Below is a small trained network, with its code and all its weights. Each question gives an input and a class and asks what happens when units are switched off, that is, made to give their printed mean instead of their output.

import numpy as np


def w(rows, s, z=0):
    codes = np.array(rows[::2]) - 128.0
    scale = np.full(codes.shape[1], s)
    scale[-1] = z or s
    return codes * scale


def f(y):
    return np.maximum(y, 0)


def log_softmax(a):
    a = a - a.max(-1, keepdims=True)
    return a - np.log(np.exp(a).sum(-1, keepdims=True))


def net(x, mask):
    res = np.array(x, float).reshape(1, 2) / 4 @ E
    y = f(res @ A[0][:, :-1].T + A[0][:, -1])
    res = res + np.where(mask, y, B[0][:, -1]) @ B[0][:, :-1]
    return log_softmax(res[-1] @ U[:, :-1].T + U[:, -1])


A, B = {}, {}
E = w([
[198,117,196,106,77,119,158,205,175,235,206],'x0',
[128,66,121,23,181,72,252,124,97,92,172],'x1',
],0.011)
A[0] = w([
[44,170,77,199,92,163,70,49,140,103,51,253],'n0',
[117,158,209,168,58,205,84,180,209,229,198,210],'n1',
[146,43,74,30,169,72,156,138,88,103,136,150],'n2',
[121,121,148,135,90,135,91,120,186,215,68,91],'n3',
[105,48,104,85,164,48,213,110,85,97,143,155],'n4',
[254,148,159,140,67,97,158,132,217,211,188,129],'n5',
[92,151,60,159,153,182,167,55,72,26,63,136],'n6',
[97,93,120,107,127,49,193,87,91,86,151,186],'n7',
],0.0078,0.0044)
B[0] = w([
[66,77,31,192,191,99,58,165,110,126,86,224],'n0',
[249,97,107,198,80,114,164,68,60,159,59,252],'n1',
[132,201,218,78,136,71,184,173,68,97,248,211],'n2',
[164,122,113,189,139,83,180,170,115,176,132,173],'n3',
[163,160,178,58,73,78,169,190,81,62,210,219],'n4',
[197,45,254,181,61,173,200,75,92,148,148,232],'n5',
[1,82,157,156,205,202,80,159,80,3,193,206],'n6',
[93,209,159,123,156,34,136,211,39,77,217,197],'n7',
],0.0083,0.016)
U = w([
[138,142,81,142,123,9,102,148,121,158,70,186],'0',
[62,100,105,137,170,206,75,133,130,102,109,140],'1',
[166,75,167,143,73,194,158,66,122,153,106,127],'2',
[107,170,162,63,128,77,150,181,104,103,178,128],'3',
[110,203,117,75,121,209,142,114,191,148,121,7],'4',
[98,201,155,88,122,192,142,148,241,145,93,4],'5',
],0.011,0.0043)

Each question gives the input, the list of numbers given to net, and the class t.
The units are the neurons (one row each of A and B). Each row of codes is followed by its name. A weight is (code - 128) times the scale printed after its matrix; where a second scale follows, it is the last column's (A, B and U).
mask holds one flag per neuron, in row order. A switched-off neuron (its flag False) gives its mean, the last column of its row in B, instead of its output. The means were averaged over made-up inputs and are rounded, as every weight is.
A unit's drop is (log p(t) with every unit on - log p(t) with that unit switched off) / (log p(t) with every unit on - log p(t) with every unit switched off).
The circuit of an input: a set's keep is (log p(t) with only the set's units on - log p(t) with every unit switched off) / (log p(t) with every unit on - log p(t) with every unit switched off). Starting from all 8 units, units are removed one at a time, each time the one whose removal leaves the highest keep (on an exact tie, the one counted first), for as long as the keep stays at least 0.8.
units of the circuit, in order: the units of the circuit, biggest drop first
k most important neurons: the k neurons with the biggest drops, biggest first
drop of u: that unit's drop, to one decimal
input [1,0], class 2: units of the circuit, in order	n7
input [-5,1], class 1: 2 most important neurons	n6, n0
input [-2,-7], class 0: 2 most important neurons	n3, n1
input [1,-6], class 0: 2 most important neurons	n0, n5
input [0,0], class 0: 3 most important neurons	n5, n6, n2
input [0,-4], class 0: 3 most important neurons	n5, n6, n0
input [-1,0], class 1: drop of n4	0.3
input [-2,-6], class 1: drop of n2	0.2
input [-4,-8], class 1: drop of n6	0.1
input [-1,-7], class 0: drop of n6	0.1
